In the rows, 128 means zero.
Here are made-up elements, facts about them, and rows of numbers that follow some of those facts. Name the element behind each unnamed row.

Facts:
fedriple {Σ=416, Π=pibran, Ω=832, ψ=940}
toklezin {Σ=416, Π=tizis, Ω=517, ψ=552}
daflaste {Σ=975, Π=skefovi, Ω=421, ψ=274}
pludrir {Σ=333, Π=trorus, Ω=832, ψ=552}
zaflun {Σ=163, Ω=596, ψ=552}
bruze {Σ=975, Ω=517, ψ=552}
ziklor {Σ=795, Ω=517, ψ=552}
kagrin {Σ=234, Ω=637, ψ=574}
tedrim {Σ=159, Ω=596, ψ=552}
remul {Σ=234, Ω=421, ψ=222}
plofar {Σ=333, Π=rinuke, Ω=596, ψ=940}
litro {Σ=333, Π=ditukles, Ω=421, ψ=574}
bostol {Σ=333, Π=skolegar, Ω=627, ψ=552}
kelibel {Σ=975, Ω=108, ψ=552}
bunas {Σ=795, Π=tesil, Ω=517, ψ=222}
regruk {Σ=795, Π=ridar, Ω=421, ψ=552}
stetratu {Σ=416, Π=debun, Ω=596, ψ=274}
rodron {Σ=159, Ω=627, ψ=222}
fisal {Σ=975, Ω=637, ψ=552}
pubren {Σ=975, Π=statok, Ω=637, ψ=574}
britan {Σ=416, Ω=517, ψ=552}
vosel {Σ=159, Ω=108, ψ=574}
geze {Σ=975, Π=karata, Ω=832, ψ=940}
tiskugro {Σ=333, Ω=832, ψ=574}
digastu {Σ=975, Π=flesus, Ω=596, ψ=552}
gedrik {Σ=975, Π=plakonun, Ω=627, ψ=222}
giska {Σ=416, Π=trodu, Ω=832, ψ=552}
dezal {Σ=333, Π=remul, Ω=517, ψ=552}
plogas {Σ=333, Ω=627, ψ=574}
fleplo {Σ=159, Π=doku, Ω=637, ψ=552}
plubadi {Σ=975, Π=braman, Ω=108, ψ=552}
fletis {Σ=333, Π=debrazan, Ω=421, ψ=274}
pople {Σ=159, Ω=421, ψ=552}
lata {Σ=416, Π=gruto, Ω=832, ψ=274}
tesil {Σ=234, Π=futros, Ω=637, ψ=552}
gotel {Σ=416, Ω=421, ψ=274}
skolegar {Σ=159, Π=bruvuk, Ω=832, ψ=552}
liplil {Σ=333, Π=duflik, Ω=627, ψ=274}
taran {Σ=975, Π=pasa, Ω=627, ψ=222}
driror {Σ=159, Ω=627, ψ=274}
poskas {Σ=975, Ω=596, ψ=552}
duvestum {Σ=975, Ω=596, ψ=574}
voflum {Σ=416, Ω=832, ψ=552}
piplo {Σ=159, Π=daflaste, Ω=108, ψ=552}
buzon {Σ=795, Π=pludrir, Ω=517, ψ=222}
luvem {Σ=333, Π=tinuk, Ω=627, ψ=552}
futros {Σ=163, Ω=596, ψ=552}
vefeplur {Σ=795, Π=rebre, Ω=596, ψ=940}
pibran {Σ=159, Ω=108, ψ=574}
gruto {Σ=795, Π=flaklus, Ω=596, ψ=940}
kleba {Σ=416, Ω=421, ψ=574}
tupok {Σ=159, Π=zotrirol, Ω=637, ψ=552}
stogrur {Σ=416, Ω=517, ψ=552}
nanakal {Σ=416, Π=vapa, Ω=108, ψ=274}
detis {Σ=416, Π=tedrim, Ω=108, ψ=574}
musal {Σ=975, Π=paklen, Ω=627, ψ=940}
bodre {Σ=333, Π=litro, Ω=637, ψ=222}
doku {Σ=234, Π=bridrim, Ω=108, ψ=574}
rakle {Σ=416, Π=trene, Ω=637, ψ=552}
deguk {Σ=416, Π=giska, Ω=832, ψ=940}
grere {Σ=159, Π=sakir, Ω=832, ψ=552}
vefin {Σ=416, Π=kibile, Ω=627, ψ=940}
vigrok {Σ=163, Ω=627, ψ=940}
kefi {Σ=795, Ω=596, ψ=574}
plebrigrik {Σ=163, Π=drefak, Ω=596, ψ=552}
stobu {Σ=416, Ω=517, ψ=222}
rigrel {Σ=975, Ω=421, ψ=222}
debun {Σ=333, Π=plebrigrik, Ω=108, ψ=940}
drada {Σ=333, Ω=517, ψ=940}
ridar {Σ=163, Ω=421, ψ=940}
tama {Σ=416, Π=varus, Ω=517, ψ=940}
mapubram {Σ=416, Π=resaple, Ω=832, ψ=552}
beklebi {Σ=416, Ω=637, ψ=940}
gavar {Σ=159, Π=bodre, Ω=627, ψ=940}
tizis {Σ=333, Ω=637, ψ=552}
rinuke {Σ=975, Π=kefi, Ω=596, ψ=574}
kliso {Σ=416, Π=grere, Ω=517, ψ=574}
zuvem {Σ=416, Π=trufor, Ω=596, ψ=940}
putre {Σ=795, Π=visto, Ω=596, ψ=552}
nibor {Σ=163, Ω=596, ψ=274}
flebur {Σ=234, Ω=517, ψ=274}
karata {Σ=163, Π=zaflun, Ω=517, ψ=274}
stugel {Σ=416, Π=plutuve, Ω=627, ψ=552}
banemuk {Σ=234, Ω=421, ψ=274}
braman {Σ=159, Π=drusam, Ω=517, ψ=940}
plusta {Σ=416, Ω=627, ψ=940}
plozova {Σ=795, Ω=108, ψ=222}
mutor {Σ=795, Π=gitum, Ω=832, ψ=574}
tinuk {Σ=333, Ω=517, ψ=274}
sunul {Σ=163, Ω=637, ψ=552}
pote {Σ=975, Ω=108, ψ=552}
klozufam {Σ=416, Ω=517, ψ=940}
flaklus {Σ=333, Π=bruze, Ω=596, ψ=940}
fligron {Σ=163, Ω=421, ψ=552}
bridrim {Σ=163, Π=gruskunas, Ω=517, ψ=222}
kapes {Σ=416, Π=greten, Ω=596, ψ=222}
drusam {Σ=163, Π=kapes, Ω=637, ψ=552}
saplam {Σ=159, Ω=517, ψ=940}
pateben {Σ=975, Ω=421, ψ=574}
sinan {Σ=416, Ω=517, ψ=552}
paklen {Σ=333, Π=stugel, Ω=637, ψ=552}
niror {Σ=795, Π=mimum, Ω=627, ψ=274}
subu {Σ=163, Π=ladrel, Ω=517, ψ=574}
kugun {Σ=159, Π=sosubra, Ω=637, ψ=574}
gezokon {Σ=159, Π=sopagril, Ω=517, ψ=574}
grafolal {Σ=234, Π=fletis, Ω=637, ψ=222}
skesti {Σ=234, Ω=637, ψ=552}
saflim {Σ=333, Ω=627, ψ=940}
dabror {Σ=975, Ω=421, ψ=552}
grikil {Σ=333, Ω=108, ψ=552}
trorus {Σ=975, Π=driti, Ω=627, ψ=574}
plonok {Σ=163, Π=stetratu, Ω=832, ψ=574}
grebim {Σ=975, Ω=637, ψ=574}
nobruplas {Σ=795, Π=gruser, Ω=517, ψ=274}
stesur {Σ=975, Π=triplabrol, Ω=637, ψ=574}
kupo {Σ=333, Π=grafolal, Ω=421, ψ=222}
deflo {Σ=795, Ω=596, ψ=552}
neflor {Σ=795, Π=flopli, Ω=627, ψ=552}
mimum {Σ=234, Π=neflor, Ω=596, ψ=222}
zere {Σ=163, Π=fleplo, Ω=637, ψ=274}
traro {Σ=416, Π=stesur, Ω=596, ψ=574}
mota {Σ=975, Ω=637, ψ=940}
brodro {Σ=795, Ω=832, ψ=274}
skotan {Σ=333, Ω=596, ψ=574}
gruser {Σ=333, Π=flebur, Ω=596, ψ=222}
gruskunas {Σ=163, Π=toklezin, Ω=832, ψ=222}
brane {Σ=975, Π=fostok, Ω=596, ψ=574}
molufu {Σ=975, Π=bunas, Ω=108, ψ=940}
pasa {Σ=159, Π=zere, Ω=596, ψ=940}
driti {Σ=333, Π=detis, Ω=627, ψ=574}
greten {Σ=975, Π=brane, Ω=596, ψ=222}
gotavuk {Σ=416, Π=liplistik, Ω=832, ψ=552}
pleze {Σ=416, Ω=637, ψ=274}
stifi {Σ=416, Ω=627, ψ=552}
bruvuk {Σ=416, Π=beklebi, Ω=832, ψ=574}
trufor {Σ=416, Π=molufu, Ω=108, ψ=574}
gridok {Σ=159, Π=drusu, Ω=517, ψ=940}
zotrirol {Σ=159, Π=nanakal, Ω=832, ψ=574}
flesus {Σ=975, Π=deguk, Ω=108, ψ=274}
puti {Σ=163, Π=nobruplas, Ω=517, ψ=274}
varus {Σ=416, Π=restir, Ω=421, ψ=574}
drusu {Σ=333, Π=pliklu, Ω=637, ψ=552}
kitek {Σ=159, Ω=421, ψ=940}
liplistik {Σ=163, Π=sunul, Ω=637, ψ=222}
dropler {Σ=416, Π=regruk, Ω=832, ψ=940}
duflik {Σ=234, Π=mutor, Ω=832, ψ=552}
sakir {Σ=163, Π=gezokon, Ω=832, ψ=552}
piplis {Σ=416, Π=gridok, Ω=108, ψ=940}
sopagril {Σ=159, Π=zuvis, Ω=596, ψ=574}
skefovi {Σ=975, Π=mapubram, Ω=627, ψ=274}
figrum {Σ=416, Ω=421, ψ=552}
faflek {Σ=416, Ω=832, ψ=274}
drefak {Σ=234, Π=stogrur, Ω=596, ψ=222}
trene {Σ=975, Π=gafli, Ω=421, ψ=552}
grasor {Σ=795, Ω=637, ψ=552}
skekik {Σ=795, Ω=421, ψ=574}
rebre {Σ=333, Π=traro, Ω=637, ψ=940}
flufes {Σ=234, Ω=421, ψ=552}
kligreskem {Σ=159, Ω=637, ψ=552}
rasol {Σ=975, Π=nuvus, Ω=108, ψ=552}
kibile {Σ=163, Π=tama, Ω=596, ψ=274}
groru {Σ=975, Ω=832, ψ=940}
flopli {Σ=333, Π=dropler, Ω=627, ψ=574}
regres {Σ=333, Ω=421, ψ=222}
skostas {Σ=159, Ω=596, ψ=552}
zuplem {Σ=234, Π=gavar, Ω=832, ψ=552}
pogril {Σ=163, Π=dripe, Ω=421, ψ=222}
butek {Σ=159, Ω=627, ψ=574}
plakonun {Σ=159, Π=steku, Ω=596, ψ=940}
dokal {Σ=163, Π=taran, Ω=832, ψ=574}
sosubra {Σ=163, Ω=421, ψ=940}
gaguk {Σ=234, Ω=421, ψ=574}
ladrel {Σ=975, Ω=832, ψ=574}
tizar {Σ=795, Π=plofar, Ω=108, ψ=574}
resaple {Σ=163, Ω=832, ψ=222}
restir {Σ=159, Π=gedrik, Ω=637, ψ=552}
steku {Σ=333, Π=brekaro, Ω=596, ψ=552}
pliklu {Σ=163, Π=grusker, Ω=637, ψ=552}
plutuve {Σ=416, Π=kliso, Ω=637, ψ=274}
gafli {Σ=333, Π=bostol, Ω=421, ψ=222}
debrazan {Σ=416, Π=piplo, Ω=627, ψ=552}
kunu {Σ=163, Ω=627, ψ=574}
kludom {Σ=795, Ω=108, ψ=940}
nisor {Σ=333, Ω=596, ψ=552}
vidropla {Σ=333, Ω=596, ψ=552}
statok {Σ=416, Π=dezal, Ω=596, ψ=222}
ditukles {Σ=975, Ω=832, ψ=574}
daner {Σ=416, Ω=637, ψ=940}
nuvus {Σ=333, Π=tizar, Ω=421, ψ=574}
trodu {Σ=159, Π=rakle, Ω=108, ψ=574}
zuvis {Σ=975, Π=kugun, Ω=517, ψ=552}
depli {Σ=159, Ω=596, ψ=940}
vapa {Σ=163, Π=fedriple, Ω=517, ψ=940}
dripe {Σ=333, Π=liplil, Ω=832, ψ=222}
gitum {Σ=416, Π=rodron, Ω=596, ψ=940}
brekaro {Σ=234, Π=pogril, Ω=627, ψ=574}
triplabrol {Σ=333, Π=piplis, Ω=832, ψ=552}
skeror {Σ=795, Ω=108, ψ=222}
gaflom {Σ=416, Ω=108, ψ=940}
tasal {Σ=795, Ω=421, ψ=940}
fostok {Σ=163, Π=kitek, Ω=421, ψ=574}
pugrigro {Σ=795, Ω=832, ψ=574}
grusker {Σ=416, Π=buzon, Ω=832, ψ=574}
biklum {Σ=795, Ω=108, ψ=940}
visto {Σ=795, Π=plonok, Ω=108, ψ=552}
gretum {Σ=163, Ω=517, ψ=552}
vorol {Σ=234, Π=vefin, Ω=637, ψ=940}
peklor {Σ=975, Ω=832, ψ=574}
tistozak {Σ=975, Ω=832, ψ=552}

Named rows:
rinuke: [123 147  63 149 133 124 116 166 121 109 129 101 147 122 129 125 158 144
 115 128 142 134 143  99 126 100]
plozova: [138 137 160  97  77 162 182  87  40 120 103 146  78 141 106  89 127  85
 144 150 127 109  73 132 124  89]
niror: [117 153 107  87 113 204 119 164  77 161 181  74 118 150 177 130 116 115
 102 113 107 109 137 172 132  82]
pasa: [ 96 145 133  97  85 176 144 130  64 156 169  92  99 140 173 110 140 132
  82 102 127 102 137 173  91  91]
pibran: [156 136 112 140 141 110 127 123  68  60 101 142 137 102  74 102 173  98
 165 160 133 157  77  83 127 108]
sopagril: [138 148  66 142 129 120 108 174 109 100 152  79 146 105 120 130 168 125
 119 124 160 133 136 101 112 112]
vefeplur: [101 149 138 101  75 191 162 140  74 156 167  97 105 146 169 106 133 121
  77 101 116  89 140 165 101  87]
kleba: [157 104  70 149 158 123 134 159 113  65 113 118 145 124  87 146 168  95
 146 167  93 156 102  85 157 138]
kitek: [140 115 150 101  94 157 159 119  42 115 152 107  76 149 146 118 164 102
 127 147  86 137 104 139 130 100]
rigrel: [135 112 160 109  91 187 160 115  61 128 125 129  82 158 141 129 137 112
 115 167 103 116  99 141 152 105]
greten: [ 92 147 141 110  80 200 144 129  92 157 146 108 114 146 171 121 103 133
  72 116 144  90 134 176 113  91]
subu: [135 141  70 124 121 111 111 175  64  88  94 103 147 117  96 104 169  79
 164 150 120 168  99  90 124 147]
stetratu: [110 152 126  84 141 209 151 116  83 156 170  72 130 147 169 148 122 102
  91 100 119  90 122 175 107  84]
tedrim: [122 127  95 156 111 120 122 141 124 132 126 139  99 117 125  87 124 156
 100 179 153 132 116 110 132 117]
voflum: [119 115 138 161 117 128 173  85 126  99 109 158 122 126  79 107 144 149
  92 161 158  94 103 101 108 118]
dropler: [ 96 134 159  97  85 193 200  84  63 144 157 117 124 148 134 136 159 113
  80  89 137  74 117 167  84  86]
kludom: [142 140 161  86  82 157 183  89  36 120 118 141  76 140 105  89 155  82
 152 121 108 118  86 128 108  90]
vigrok: [117 152  96 101 135 175 124 130  99 157 172  85  70 153 176 102 128 152
 102 157  97 128 132 175 127  97]

Rows to name:
No name comes twice in this set of rows, the named rows included.
[116 128 134 160 101 121 156  91 118  91 114 159 120 128  84 103 142 157
 109 162 165 100 114  91 109 106] | tistozak
[121 148 139 107 119 170 144 102  87 154 176 102  71 143 160  91 133 143
 104 135 120 113 119 161 106  83] | depli
[138 132 159  82 112 173 198  83  51 127 115 131  94 147  97 101 155  72
 131 116  93 113  76 143 106  93] | gaflom
[112 135 163  80  72 166 184 103  32 118 108 125 126 149 126 109 164  74
 116  94 113 105 106 146 100  92] | molufu
[141 148  58 152 165 134 111 169 128 150 131  92 140 131 136 111 148 154
 131 177 108 153 131  88 163 118] | plogas
[151 138  87 149 150 117 121 140  96  63 111 132 138 123  81 116 168 126
 159 164 123 153 108  83 147 105] | grebim
[136 148  58 151 167 126 119 146 127 137 124 110 140 133 105 114 151 158
 145 166 127 141 130  86 143 112] | skotan
[131 143 127 117 117 177 125 133 117 158 164  95  68 140 175 101  93 148
  86 171 123 121 121 178 137  91] | rodron
[138 123 105 137 107 112 119 143 101 116  91 142 110 120  92  81 138  98
 151 186 131 160  76 102 137 164] | gretum
[ 96 146 117 109  79 202 131 160 105 158 150  84 111 145 176 115  97 134
  70 135 128 100 138 176 135  95] | taran
[114 110  66 155 108 150 127 177 131 154 117 104 141 118 157 114 120 128
  65 159 133 120 130 142 134 154] | debrazan
[138 118  67 156 145 139 124 157 131 149 121 120 114 117 145  96 111 146
  69 181 127 133 123 124 152 141] | stifi
[119 156 131  88 157 170 120 101  67 159 175  77  82 153 167 117 126 148
 156 139 120 121 113 163 127  80] | nibor
[136 135 110 137  87 112 137 158  51  61  93 139 149 111  80 113 172  80
 158 123 135 145 101  84 112 109] | tizar
[144 136 158  83 116 177 167 100  94 150  98 129  86 135 123  89 104  69
 119 160 103 130  71 170 140 110] | stobu

Now the same elements, written a new way:
Some elements and their rows:
vidropla: [133 114 153 139 129 137 156  99 149 117  99  90 149 125 109 134 130 121
 105 112 103 146 127 121 140 144 127 107 153]
kunu: [ 96 146 131 122 121 105 130 146 120 146 113 134 122  88 119 102 139 116
 133 192 152 109 116 137 120 147 103 146 125]
trufor: [100 120 113 119 131 144  77 146 111 139 130 154 126 122 137 107 129 125
 147 156 156  80 135 136  99 118 119 132 122]
stogrur: [118 132 105 152 138 117 109 120  97 122 154 142 119 163 125 110 128 142
 121 108 132 140 145  91 116 140 129 131 108]
drada: [121 113 123 122 126 149  90 154 127 131 114 168 134 118 155 141 118 136
 132 134 158  99 133 120 108  90 128 116 101]
gotavuk: [148 142 117 118 127 136 139 105 136 121 161  99 133 143 113 124 133 122
 150 117  95 133 140 169 146 134 139 138 159]
rinuke: [114  95 167 105 137 150 125 132 156 135  62 111 131  93 114 142 131  98
 126 141 137  89 108 127 127 122 118 102 146]
gretum: [115 132 112 138 131  94 139 133  99 128 151 149 115 151 130 118 128 153
 114 126 120 137 122  95 127 161 135 136 116]
plusta: [111 160 133 137 113 146 119 152 117 142 119 134 135 103 136  98 122 118
 151 169 159 113 151 147 127 114 100 150 116]
skekik: [126  91 130  99 140 153  94 139 134 134 118 146 125 117 119 141 139 113
 129 142 134  64 120 131 114 107 127 113 149]
plakonun: [127 141 196 111 134 140 174 154 167 139  71 145 140 110 101 141 101  89
 122 143 150  82 120 126 136 107  92 140 165]
pubren: [ 94 111 140 116 115 129 112 142 124 139  84 138 132 103 147 133 123 132
 124 153 152 108 110 138  96 132 127 110 116]
pople: [144 122 118 115 141 116 127 120 133 111 148 133 118 147 119 146 124 130
 138 107 111 135 116 118 134 136 150 122 131]
kleba: [121 100 126 101 144 160  89 142 126 127 121 141 130 129 119 131 129 115
 150 141 135  58 134 135 113 112 123 117 146]
vosel: [109 119 108 112 131 122  81 147 124 138 118 162 115 109 137 130 122 123
 149 160 161  95 109 130  99 123 129 126 110]
litro: [126  87 124  99 137 156  79 138 144 131 104 143 130 115 126 148 132 108
 137 134 137  80 112 143 107  96 137 105 139]
debrazan: [115 162 120 157 111 106 143 110 115 133 147 108 136 128 128  90 131 130
 125 139 125 167 147 141 127 157 111 148 128]
fostok: [124 103 124  91 149 137 109 153 129 136 116 154 112 119 109 137 134 116
 142 155 135  63 108 113 121 122 128 129 145]

Which element is each row?
No name comes twice in this set of rows, the named rows included.
[108 147 143 147 120 124 123 186 137 144 128 175 140 149 137 120 110 112
 114 123 173  62 155 131  90  76 116 162 124] | tama
[141 115 128 103 156 149  97 162 145 128 117 166 114 119 120 150 122 112
 158 131 155  76 116 108 132  87 131 124 115] | kitek
[118 101 162 118 148 151 126 133 144 135  72 111 139  95  93 129 143  96
 115 157 136  80 129 109 133 124 100 115 158] | kefi
[134 124 153 129 134 118 165 113 153 117  99 102 133 121 100 130 123 119
 120 124 106 145 124 110 147 161 126 115 145] | skostas
[146 134 167  59 145 151 129 102 112 153 123 152 115 120  90 134 133  81
 123 157 128  79  77 172 139 107  80 130 183] | mutor
[126 143 212  91 145 179 167 122 113 143  77 153 149 124  89 121 101 108
 115 149 139  79 124 128 164 119  57 128 171] | gitum
[133 104 111  94 153 168  74 129 145 124 142 100 124  99 118 133 137 113
 175 161 121  72 136 159 132 111 135 119 138] | grusker
[103 117 104 115 154 145  49 145 110 137 157 118 127 113 149 128 121 162
 155 171 142  76 139 129 111 120 137 118  86] | detis
[108 131 103 150 129 102 138 133 111 119 144 120 125 122 133 116 134 163
 122 148 113 160 136  87 137 179 140 131 100] | pliklu
[127 119 107 143 125 111 111 116 115 124 142 140 133 148 143 131 129 147
 108 102 126 157 128 114 110 128 144 116 107] | dezal
[112 129 130 144 118 103 141 115 118 127 121 123 124 131 144 127 133 145
 105 113 130 170 115 114 118 146 135 120 110] | fisal
[150 138 116 114 140 108 152 116 134 125 167 111 109 137 102 133 142 117
 143 128  98 133 115 137 155 142 137 145 159] | sakir
[127  86 125  88 141 145  92 140 141 135 103 147 117 120 133 156 138 113
 143 125 143  78 101 141 112 100 143 111 132] | pateben
[112 125 125 128 131 158  98 162 109 133 127 173 137 130 145 121 113 142
 144 143 162  80 153 116 113 102 122 130 101] | klozufam
[107 140 126 138 110 101 144 122 120 121 126 130 132 130 137 118 107 156
 123 134 120 161 122 120 121 170 136 122 115] | tupok

